Moves between objects:
+: kug->zar, tef->sal, teb->lus, lus->teb, suv->sof, dod->pok, sok->bov, zon->mut, zif->piv, nom->dob, vup->lel, zas->nov, sal->tef, ris->num, ror->vig, tuf->vur, bov->sok, dad->ved, nov->zas, luk->rig, num->ris, tes->nim, sas->nis, kot->kad, nim->tes, zir->nup, zar->kug, vig->ror, zol->ser, kad->kot, sof->suv, ved->dad, mov->vir, lel->vup, vob->rok, nis->sas, dob->nom, vir->mov, vin->rak, rok->vob, mut->zon, gur->rut, nup->zir, rut->gur, ser->zol, dav->dem, dem->dav, piv->zif, vur->tuf, pok->dod, rak->vin, rig->luk
^: kug->zas, deg->vin, tef->luk, teb->tes, lus->nim, teg->vir, suv->kot, dod->zol, sok->sas, zon->vur, reg->dad, zif->rut, vup->nup, zas->kug, sal->rig, ris->vig, ror->num, tuf->mut, bov->nis, dad->reg, nov->zar, luk->tef, num->ror, tes->teb, sas->sok, kot->suv, nim->lus, zir->lel, zar->nov, vig->ris, zol->dod, kad->sof, sof->kad, lel->zir, vob->dem, nis->bov, dob->ton, vir->teg, vin->deg, rok->dav, mut->tuf, gur->piv, nup->vup, rut->zif, ser->pok, dav->rok, dem->vob, piv->gur, ton->dob, vur->zon, pok->ser, rig->sal
§: deg->bov, tef->tes, teb->luk, lus->rig, teg->sof, dod->lel, zon->dav, reg->zar, zif->vig, vup->pok, zas->ved, kir->dob, sal->nim, ris->rut, ror->piv, tuf->vob, bov->deg, dad->nov, nov->dad, luk->teb, num->gur, tes->tef, sas->rak, kot->mov, nim->sal, zir->zol, zar->reg, vig->zif, zol->zir, kad->vir, sof->teg, ved->zas, mov->kot, lel->dod, vob->tuf, nis->vin, dob->kir, vir->kad, vin->nis, rok->vur, mut->dem, gur->num, nup->ser, rut->ris, ser->nup, dav->zon, dem->mut, piv->ror, vur->rok, pok->vup, rak->sas, rig->lus
~: deg->ris, teb->kot, lus->kad, teg->sal, suv->tes, dod->dem, sok->gur, zon->vup, zif->nis, nom->zas, vup->zon, zas->nom, kir->dad, sal->teg, ris->deg, ror->rak, tuf->zir, bov->rut, dad->kir, nov->dob, luk->mov, tes->suv, sas->piv, kot->teb, nim->sof, zir->tuf, zar->ton, vig->vin, zol->vob, kad->lus, sof->nim, mov->luk, lel->mut, vob->zol, nis->zif, dob->nov, vir->rig, vin->vig, rok->ser, mut->lel, gur->sok, nup->vur, rut->bov, ser->rok, dav->pok, dem->dod, piv->sas, ton->zar, vur->nup, pok->dav, rak->ror, rig->vir
&: kug->tes, deg->zir, teb->zas, lus->nov, dod->nis, sok->ser, zon->ror, reg->sal, zif->dem, nom->kot, vup->rak, zas->teb, kir->vir, sal->reg, ris->tuf, ror->zon, tuf->ris, bov->zol, dad->rig, nov->lus, luk->ved, num->vur, tes->kug, sas->pok, kot->nom, nim->zar, zir->deg, zar->nim, vig->mut, zol->bov, kad->dob, sof->ton, ved->luk, lel->vin, vob->rut, nis->dod, dob->kad, vir->kir, vin->lel, rok->gur, mut->vig, gur->rok, rut->vob, ser->sok, dav->piv, dem->zif, piv->dav, ton->sof, vur->num, pok->sas, rak->vup, rig->dad
@: kug->gur, tef->vur, teb->dav, lus->dem, teg->zir, suv->ser, dod->kad, zon->luk, reg->ris, zif->nov, nom->sas, vup->mov, zas->piv, kir->vin, sal->tuf, ris->reg, ror->ved, tuf->sal, bov->ton, dad->vig, nov->zif, luk->zon, tes->rok, sas->nom, kot->pok, nim->vob, zir->teg, zar->rut, vig->dad, zol->sof, kad->dod, sof->zol, ved->ror, mov->vup, lel->vir, vob->nim, nis->dob, dob->nis, vir->lel, vin->kir, rok->tes, mut->rig, gur->kug, rut->zar, ser->suv, dav->teb, dem->lus, piv->zas, ton->bov, vur->tef, pok->kot, rig->mut

The rows follow the links: the fewer symbols apart two objects are, the more alike their rows tend to be.

Each row is also shifted at random along 3 hidden directions that mean nothing.

Known rows, each with its object:
15 -15 5 -22 -2 -4 33 0 25 -8 3 -3 7 2 25 -18 9 -21 -26 7 5 1 -6 -9 -4 -28 -1 -16 36 -11 -32 7 24 11 -34 14 -40 42 29 -23 -3 -30 -22 18 -33 26 -32 -11 -5 31 5 -17 -16 4 42 28 -44 4 1 -4 -7 -29 0 8 -10 -5 34 -20 -27 45: sas
-10 32 14 6 -9 11 36 35 4 4 40 42 28 44 -25 -28 -53 4 -5 -40 -42 -34 16 12 -23 0 -2 -20 9 27 -24 13 24 36 5 42 11 14 -45 -4 14 -36 -14 -26 -7 3 -15 12 52 49 -27 26 1 -1 42 -1 -5 30 41 13 41 -25 40 71 -43 -16 -38 77 1 4: ror
13 -33 17 -8 21 -12 5 -2 -10 14 37 22 -15 -4 -5 37 58 18 5 -31 30 -3 0 -20 39 27 24 -11 10 -4 -45 -42 -8 8 -19 8 -20 4 18 -17 -8 -54 -32 26 41 17 11 23 -30 -1 67 -37 -13 40 47 9 -29 -3 -16 -29 -9 -12 -11 10 8 3 46 29 -28 60: bov
15 9 35 15 42 4 -16 8 -22 5 21 -29 -43 15 -31 21 1 24 -12 -14 11 2 0 -22 17 -31 35 -9 -36 32 2 2 29 8 25 10 -6 -20 -35 -1 25 -16 4 -60 -9 38 47 6 8 -4 -13 -4 13 -14 -8 34 32 -16 5 23 -24 13 43 -1 30 -16 -5 38 29 -24: vob
-8 -4 20 -10 38 20 19 18 -6 -26 15 -29 -12 0 -6 27 34 28 -8 -14 0 13 75 -12 -6 -4 -21 -14 -11 26 -5 -15 41 23 26 20 -60 2 -29 -39 12 -38 -14 -40 40 16 -5 14 -17 -38 -9 -3 7 -39 39 24 5 -11 27 26 7 14 -11 59 8 19 -8 -13 -3 7: ris
-3 0 -43 -15 -15 -12 -14 -77 -30 22 -45 -2 -7 -22 -46 -1 -18 -23 55 -6 -50 -2 -35 30 1 34 36 13 -34 -7 24 -57 -54 -76 -15 -14 66 -27 -38 46 -10 10 70 3 2 -32 17 84 9 -19 -28 23 3 -7 -15 -78 36 -10 -25 -25 5 0 -33 -18 30 -9 -23 -36 -13 -45: rig
20 -17 -18 -15 -6 -20 21 -53 -16 54 -12 63 30 -15 -22 2 38 -2 46 -11 -31 -22 -53 50 44 35 -3 4 18 -31 -13 -84 -77 -46 -51 4 64 -8 32 17 -52 -42 24 65 63 -28 22 70 4 -12 12 -20 -27 50 9 -40 7 18 -10 -37 26 -32 -33 -18 -1 2 30 36 -70 23: kir
0 10 11 -1 3 5 -47 45 12 -14 3 2 -31 -1 -26 42 -33 0 32 -36 17 -23 5 -12 6 25 -13 12 -51 -14 14 14 59 18 31 0 21 -38 -14 23 6 37 19 -17 9 18 32 5 37 14 26 9 -3 -7 -34 37 12 -32 -22 10 -12 52 54 -11 -2 12 -18 58 25 -56: nim
17 -18 -8 14 -49 -10 9 -4 -3 46 -34 13 -36 0 3 23 -1 5 25 -41 -57 1 21 -32 31 41 -8 -4 -23 -39 -23 -16 2 25 4 14 37 15 -8 27 -23 -29 -1 10 -32 10 15 36 33 -7 42 18 20 -19 20 -4 -37 -7 -21 0 -7 -33 17 20 -30 19 -35 79 -2 32: nov
24 5 -8 -3 13 5 -12 12 -7 -15 4 -35 -48 -22 62 -22 48 -21 -6 19 -74 6 21 -42 16 -39 7 -62 0 1 20 -8 26 -24 -20 8 -40 12 -73 4 59 11 45 14 9 3 -54 60 -25 -30 -24 8 22 -79 35 -1 -15 8 -23 -12 -16 -45 -20 27 22 3 -19 -76 4 32: mut
22 26 26 8 25 -9 -26 12 -14 23 22 35 -28 -11 12 -2 36 6 15 7 33 -23 -28 10 -4 -3 49 3 -17 25 -30 21 21 13 5 31 -7 -31 27 41 15 1 -33 8 36 33 34 11 -14 -30 42 -16 -20 28 -18 17 -12 -16 -31 -16 -6 20 -7 -65 11 -30 -23 65 11 22: zol
-19 -33 -7 10 17 13 -4 -15 6 -14 -9 -8 17 -2 34 57 57 -16 26 -40 -21 21 101 -71 43 65 -61 -13 -5 -14 17 -35 -16 -12 -10 4 1 -14 -18 -21 -10 -12 0 -13 17 -12 -3 17 -4 -55 -1 33 -1 -50 35 25 -23 14 -38 0 2 25 -18 28 14 55 -49 -22 22 20: reg
6 38 28 10 -11 -6 16 25 39 40 -17 70 -14 29 7 -31 29 -3 -22 -46 -78 -27 4 -6 14 -9 26 -36 -32 45 -38 18 -35 11 -15 95 19 5 -2 62 41 -4 40 -7 -35 39 25 42 -18 49 31 14 25 8 -5 -15 -36 2 -7 -4 31 -32 15 15 -27 -33 9 71 4 53: dav
-20 3 12 44 -50 20 4 37 56 23 -53 44 19 -2 54 -10 63 -31 2 -54 -59 -31 23 -18 36 26 -30 -44 -41 -46 -13 36 -10 -4 -19 83 12 -12 -23 16 6 34 21 -19 -55 12 21 16 5 53 32 26 22 -59 30 12 -52 -9 -51 -3 -22 -25 40 40 -25 15 -50 90 36 51: teb
-22 7 20 33 9 7 4 0 47 -23 5 -18 -35 -38 12 38 31 0 -48 7 -24 17 -5 -9 -11 -54 20 -1 -5 38 7 24 -32 -3 -8 -8 -22 7 -32 14 45 13 23 -31 -38 38 3 5 -43 -9 0 5 -26 -51 0 3 -1 -20 -13 10 0 47 -8 -10 21 8 24 -75 33 -1: rok
31 28 -2 -16 -13 -6 3 -16 -32 0 -35 10 -1 -1 9 -31 -30 -9 2 25 3 -11 -53 -13 -24 -51 59 -7 -14 16 9 -28 15 -6 -35 3 -15 28 7 27 -6 6 5 27 12 2 7 35 -9 -19 18 -32 26 5 -33 -16 -21 -37 -42 18 -18 -21 -50 -30 -2 -1 25 -9 -37 -13: dod
-19 19 4 -12 -2 16 10 -8 -13 44 8 25 23 11 -20 -27 -45 -31 -9 3 -25 -41 -40 24 -38 -53 21 -21 -4 28 16 6 5 -17 19 4 17 -1 -26 30 21 4 35 -24 -8 -2 -21 15 26 12 -66 8 19 11 2 -50 33 19 31 35 19 5 9 31 23 -21 7 -23 21 -58: zon
-21 -24 -3 -16 -8 29 -3 -16 12 -4 -30 -36 -17 -6 -25 53 -38 35 29 -26 12 32 1 -30 -15 11 -18 59 -28 -14 -33 -37 -9 12 13 -38 26 -1 -21 -7 -29 -27 1 -8 5 -10 15 7 23 -26 -11 8 10 5 16 29 2 18 -3 -13 -14 10 44 5 0 35 -6 14 23 -41: zar
28 16 -4 -12 18 1 -2 -23 -12 -8 -1 7 -49 13 -7 -28 -2 -3 -5 8 -46 -11 -36 -36 -5 -53 35 7 -48 40 -20 -15 2 -11 -4 0 18 14 -19 33 20 -12 41 -17 -9 18 13 55 -3 -24 -28 -14 39 -41 -47 -19 1 -6 -35 -5 -21 8 -4 3 -6 -21 20 -31 -11 -24: dem
-4 -18 8 11 -55 4 21 11 17 -24 -52 -9 22 10 9 -14 -38 -23 -24 -18 -19 -6 48 0 13 22 -33 -2 -14 -37 -11 4 -14 43 -4 42 5 22 -12 5 -41 -23 23 -33 -55 7 -33 -8 33 19 5 23 36 -28 29 5 -57 44 -37 12 -6 -25 41 22 -57 35 -32 37 19 8: zas
-66 -12 -2 -2 -34 0 22 -7 53 13 -3 20 13 -1 -41 57 -24 10 33 -26 -5 -6 28 14 21 56 -10 26 -22 9 4 -6 -47 -30 16 -7 68 -16 -18 25 -37 -28 -34 -3 -32 30 26 18 6 -9 21 14 -13 10 23 -31 -4 8 -8 -7 4 38 0 -17 -3 -14 9 32 30 8: kug
-13 22 62 19 2 -12 0 -2 45 29 34 37 -13 -10 5 -21 26 18 -7 -27 33 -54 -67 20 -1 5 49 -6 4 36 -19 -13 -48 30 -35 63 8 -34 34 16 5 7 -21 -24 16 36 63 -25 -25 48 54 -5 -49 60 -16 -31 7 -25 -10 -11 21 9 2 -41 2 -63 13 86 10 42: ser

Where do the symbols, taken in turn from left to right, take each start?
Answer with the object's name.
9 -13 8 1 63 14 -17 11 3 -50 13 -52 -47 -16 20 29 53 7 -44 12 -11 30 14 -28 3 -33 6 -21 -22 18 26 -24 -3 -29 15 -4 -58 -13 -44 -24 49 10 12 -24 27 6 1 31 -41 -56 -12 -8 10 -71 29 16 47 -2 12 5 -29 25 -44 20 43 25 -19 -84 7 8
& & => tuf
-41 24 -27 17 -34 1 -17 15 8 17 -14 29 33 5 -34 -25 -38 -28 11 -18 -39 -29 -23 40 5 -1 -13 -7 -13 15 15 17 -17 -41 5 28 29 -16 -20 19 -2 30 45 8 -28 -9 -13 18 39 44 -27 24 20 10 -22 -42 35 -3 20 -2 35 10 12 -5 0 -36 -52 58 16 -27
^ § @ + => vob
-24 -4 -1 15 -9 -12 26 -26 8 23 -11 6 13 -4 -6 -18 7 16 -12 -11 -62 -4 27 -4 -21 -14 10 -2 -20 29 -58 -22 -49 2 -13 -19 11 44 -12 -10 -5 -35 4 -8 -41 51 -14 7 6 48 -34 16 -14 -9 49 -7 -38 20 -4 10 7 -12 -18 30 -37 10 28 -37 -15 23
^ ^ ^ => gur
38 11 -20 -27 7 -39 -10 -41 -20 39 -25 38 -10 -35 13 -49 53 3 15 33 -36 -21 -70 37 15 3 42 -23 16 29 3 -81 -55 -69 -60 16 -2 -24 9 25 3 1 33 45 3 -30 -6 75 -48 -36 27 -17 -6 33 -4 -76 -18 -16 -42 -40 14 -28 -79 -23 12 -35 27 -41 -60 27
~ @ ^ & => reg
-21 -2 36 6 12 6 19 -29 7 15 36 41 -2 -13 -28 35 -7 51 -5 -8 53 -27 -46 17 -12 -1 10 25 39 21 -37 18 -3 20 -2 -14 -1 -1 57 1 -13 -27 -74 -3 18 32 35 -33 3 47 38 -27 -24 79 8 -3 22 -12 -1 2 28 15 2 -29 -15 -48 59 45 -21 0
& @ ~ & => kug
40 14 -26 -19 -18 -23 -22 -49 -12 57 -18 37 16 22 -7 -16 -28 2 31 0 22 -37 -29 27 0 25 8 6 -19 -18 -21 -10 -2 10 -6 33 37 -15 11 44 -7 33 7 38 9 -13 30 -9 55 13 26 -10 8 54 -63 -27 -10 -27 -30 -2 -19 -26 17 -32 -16 1 -10 95 -29 -17
~ ~ => kad
24 35 -46 -10 -27 -18 -20 -8 -2 35 -37 11 -16 8 -27 -27 -39 -27 14 -39 -19 -14 -13 3 27 -1 34 20 -52 -1 10 14 6 -4 10 13 50 -19 -11 51 -4 39 44 -1 -8 -19 21 39 48 11 24 25 25 -13 -63 -42 23 -16 -5 16 -4 -19 47 14 -29 22 -20 75 0 -47
~ & & + => kot
33 -20 -23 -21 -12 -6 14 -12 -22 9 -25 -16 25 -6 -12 18 -21 0 32 28 -2 2 3 -14 13 20 -6 30 14 -54 7 4 15 25 -8 -4 -6 15 42 -16 -60 -10 -25 47 -3 -15 -43 -19 25 -22 42 -36 14 14 3 15 -16 -4 -5 14 -9 -38 -8 -17 -15 18 -14 25 -32 -28
§ @ § => nis
2 -4 13 -1 5 16 29 -20 -17 12 -10 47 -13 2 -43 15 -21 2 34 -8 -61 -14 -11 5 -19 -17 12 -16 -31 26 -18 -52 -6 -5 0 12 48 10 -19 27 10 -80 40 16 32 -2 12 91 24 -3 -12 14 -11 11 33 -23 4 41 5 -16 32 -33 1 52 -6 -36 31 27 -40 20
~ ~ ~ => vin
-43 -35 -6 -6 -8 1 -20 -8 50 -11 -29 -1 -1 -17 -8 44 3 -20 -15 6 -25 0 1 8 9 28 17 36 -21 5 -8 35 -63 -32 0 -20 29 -52 -13 7 -4 38 25 -15 -53 28 38 20 2 17 -7 24 7 -24 -23 -17 -13 6 -4 -12 -9 62 24 -40 11 -5 11 -23 17 -26
^ ^ => tes
8 30 1 16 -16 -27 -2 -5 20 6 -17 3 -14 11 59 -70 36 -6 -21 1 8 -29 -20 -3 -18 -16 20 -39 13 5 -4 28 12 -5 -42 39 -54 5 33 -12 21 23 -8 10 -16 23 -15 -15 -8 41 33 3 -2 1 -8 -14 -53 -3 -15 -3 -7 -7 -17 -6 -33 -17 11 38 2 71
^ ^ ~ => dav
30 -27 -9 -2 3 1 50 3 -29 -1 -22 -68 -6 17 16 -9 -41 2 -32 18 -3 59 41 -51 -30 -29 6 33 -12 24 -29 -35 28 32 25 -30 -13 73 -16 2 -13 -30 14 -1 -26 21 -36 21 13 -37 -34 7 23 -23 8 33 -8 26 -14 21 2 -14 6 44 -33 33 17 -55 18 -19
~ @ & => kad
21 -3 -33 10 -17 -16 12 -14 -17 8 -4 -1 17 -3 0 8 -31 -15 15 -38 -54 5 23 -21 25 35 -44 4 -19 -40 16 -30 4 3 16 13 34 -5 0 -2 -15 -20 9 -9 21 -12 -14 42 32 -20 -7 24 17 -4 16 -22 -21 30 2 8 12 -14 -5 45 -2 14 -59 52 -6 -19
& + => luk
